Below are the code and all the weights of a small trained network. Each question names an input and a target symbol and asks about switching units off, where a switched-off unit gives its printed mean instead of its output.

import numpy as np


def w(rows, s, z=0):
    codes = np.array(rows[::2]) - 128.0
    scale = np.full(codes.shape[1], s)
    scale[-1] = z or s
    return codes * scale


def f(y):
    return np.maximum(y, 0)


def softmax(a):
    e = np.exp(a - a.max(-1, keepdims=True))
    return e / e.sum(-1, keepdims=True)


def log_softmax(a):
    a = a - a.max(-1, keepdims=True)
    return a - np.log(np.exp(a).sum(-1, keepdims=True))


def net(x, mask):
    ids = ['γδεηθσφψω'.index(c) for c in x.split()]
    T = len(ids)
    res = E[ids] + P[:T]
    r = res
    for j in range(3):
        rows = slice(2 * j, 2 * j + 2)
        q, k, v = (r @ M[0][rows].T for M in (Q, K, V))
        z = softmax(np.where(np.tri(T) > 0, q @ k.T / 2**0.5, -1e9)) @ v
        o = O[0][rows]
        res = res + np.where(mask[j], z, o[:, -1]) @ o[:, :-1]
    y = f(res @ A[0][:, :-1].T + A[0][:, -1])
    res = res + np.where(mask[3:15], y, B[0][:, -1]) @ B[0][:, :-1]
    return log_softmax(res[-1] @ U[:, :-1].T + U[:, -1])


Q, K, V, O, A, B = {}, {}, {}, {}, {}, {}
E = w([
[100,73,133],'γ',
[101,105,147],'δ',
[184,88,174],'ε',
[132,120,82],'η',
[98,76,135],'θ',
[137,251,141],'σ',
[91,28,86],'φ',
[128,134,143],'ψ',
[147,132,202],'ω',
],0.022)
P = w([
[1,150,162],'0',
[127,132,142],'1',
[129,131,138],'2',
[131,129,135],'3',
[134,127,133],'4',
[133,125,134],'5',
[131,126,133],'6',
[131,124,132],'7',
[132,125,135],'8',
[127,124,135],'9',
],0.015)
Q[0] = w([
[245,193,89],'head 1',
[155,104,215],'head 1',
[147,171,243],'head 2',
[73,179,41],'head 2',
[111,90,136],'head 3',
[139,23,147],'head 3',
],0.012)
K[0] = w([
[254,104,147],'head 1',
[169,124,180],'head 1',
[99,154,204],'head 2',
[28,136,51],'head 2',
[229,142,224],'head 3',
[210,98,170],'head 3',
],0.012)
V[0] = w([
[130,51,150],'head 1',
[123,93,1],'head 1',
[105,152,40],'head 2',
[18,171,209],'head 2',
[105,92,56],'head 3',
[60,98,134],'head 3',
],0.013)
O[0] = w([
[205,116,145,147],'head 1',
[204,65,151,34],'head 1',
[215,78,45,95],'head 2',
[130,74,140,253],'head 2',
[3,201,92,90],'head 3',
[142,26,73,206],'head 3',
],0.0077,0.0054)
A[0] = w([
[211,135,183,100],'neuron 1',
[91,189,3,140],'neuron 2',
[57,134,133,254],'neuron 3',
[147,190,124,67],'neuron 4',
[122,157,208,37],'neuron 5',
[97,119,165,52],'neuron 6',
[190,93,136,86],'neuron 7',
[118,58,222,135],'neuron 8',
[148,46,74,134],'neuron 9',
[131,181,144,80],'neuron 10',
[145,163,186,138],'neuron 11',
[8,134,155,168],'neuron 12',
],0.014,0.0039)
B[0] = w([
[118,83,54,182],'neuron 1',
[2,70,142,225],'neuron 2',
[244,119,157,217],'neuron 3',
[151,230,246,141],'neuron 4',
[111,131,57,200],'neuron 5',
[148,170,36,168],'neuron 6',
[150,95,135,174],'neuron 7',
[45,223,134,252],'neuron 8',
[89,141,150,254],'neuron 9',
[130,189,145,154],'neuron 10',
[123,69,109,191],'neuron 11',
[225,131,113,250],'neuron 12',
],0.0082,0.01)
U = w([
[91,137,99,120],'γ',
[181,122,141,157],'δ',
[131,172,236,67],'ε',
[59,188,174,164],'η',
[108,133,75,183],'θ',
[251,93,39,35],'σ',
[70,72,128,95],'φ',
[185,126,214,254],'ψ',
[184,187,93,41],'ω',
],0.012,0.0038)

Each question gives the input, a string of symbols that net reads in full, and the target symbol t.
The units are the heads (2 rows each of Q, K, V and O) and the neurons (one row each of A and B). Each row of codes is followed by its name. A weight is (code - 128) times the scale printed after its matrix; where a second scale follows, it is the last column's (O, A, B and U).
mask holds one flag per unit, heads first, then neurons. A switched-off unit (its flag False) gives its mean, the last column of its rows in O or B, instead of its output. The means were averaged over made-up inputs and are rounded, as every weight is.
A unit's drop is (log p(t) with every unit on - log p(t) with that unit switched off) / (log p(t) with every unit on - log p(t) with every unit switched off).
The circuit of an input: a set's keep is (log p(t) with only the set's units on - log p(t) with every unit switched off) / (log p(t) with every unit on - log p(t) with every unit switched off). Starting from the 12 units with the biggest drops (on a tie, the unit counted first), units are removed one at a time, each time the one whose removal leaves the highest keep (on an exact tie, the one counted first), for as long as the keep stays at least 0.8.
units of the circuit, in order: the units of the circuit, biggest drop first
most important unit: the unit with the biggest drop
top k neurons: the k neurons with the biggest drops, biggest first
heads that matter: for each layer, one digit per head in row order, 1 if its drop is at least 0.15 and else 0, layers parted by /
drop when u is switched off: that unit's drop, to one decimal
input η ω η θ, target η: units of the circuit, in order => (neuron 8; head 2)
input φ η σ η η η ψ θ η σ, target φ: units of the circuit, in order => (head 3; neuron 2)
input φ σ ω σ, target φ: units of the circuit, in order => (neuron 2; head 3)
input σ η η σ ε η γ δ η δ, target σ: units of the circuit, in order => (neuron 12; head 1; neuron 3)
input σ ω σ θ, target σ: most important unit => head 1
input σ ε σ δ, target σ: units of the circuit, in order => (head 1; neuron 12; neuron 3)
input η ψ θ, target η: heads that matter => 100
input δ ε θ ω δ η ω ω, target ω: heads that matter => 110
input σ σ η θ η ε σ η η, target φ: units of the circuit, in order => (neuron 2; head 2; neuron 12)
input δ φ δ η ε η σ δ ε, target η: units of the circuit, in order => (head 2; neuron 8)
input ω ε δ θ, target ω: heads that matter => 111
input η η σ η ψ θ ω γ, target η: top 2 neurons => (neuron 8; neuron 12)
input ε ε γ ω η θ ω ψ η σ, target ε: top 2 neurons => (neuron 4; neuron 3)
input ω σ ε δ δ, target ω: most important unit => head 1
input ω σ σ, target ω: top 2 neurons => (neuron 5; neuron 12)
input η σ ψ ω, target ω: top 2 neurons => (neuron 12; neuron 5)
input σ η ε θ η η γ, target σ: top 3 neurons => (neuron 12; neuron 3; neuron 8)
input ε γ ε η η θ η, target φ: drop when neuron 12 is switched off => 0.5
input ω η ψ ε δ, target ω: drop when neuron 4 is switched off => 0.0
input σ ε δ η η φ ε σ, target σ: most important unit => head 2
input σ ε η η σ σ θ γ, target σ: drop when neuron 8 is switched off => 0.1
input ε ε δ ω σ, target ε: drop when neuron 1 is switched off => -0.1
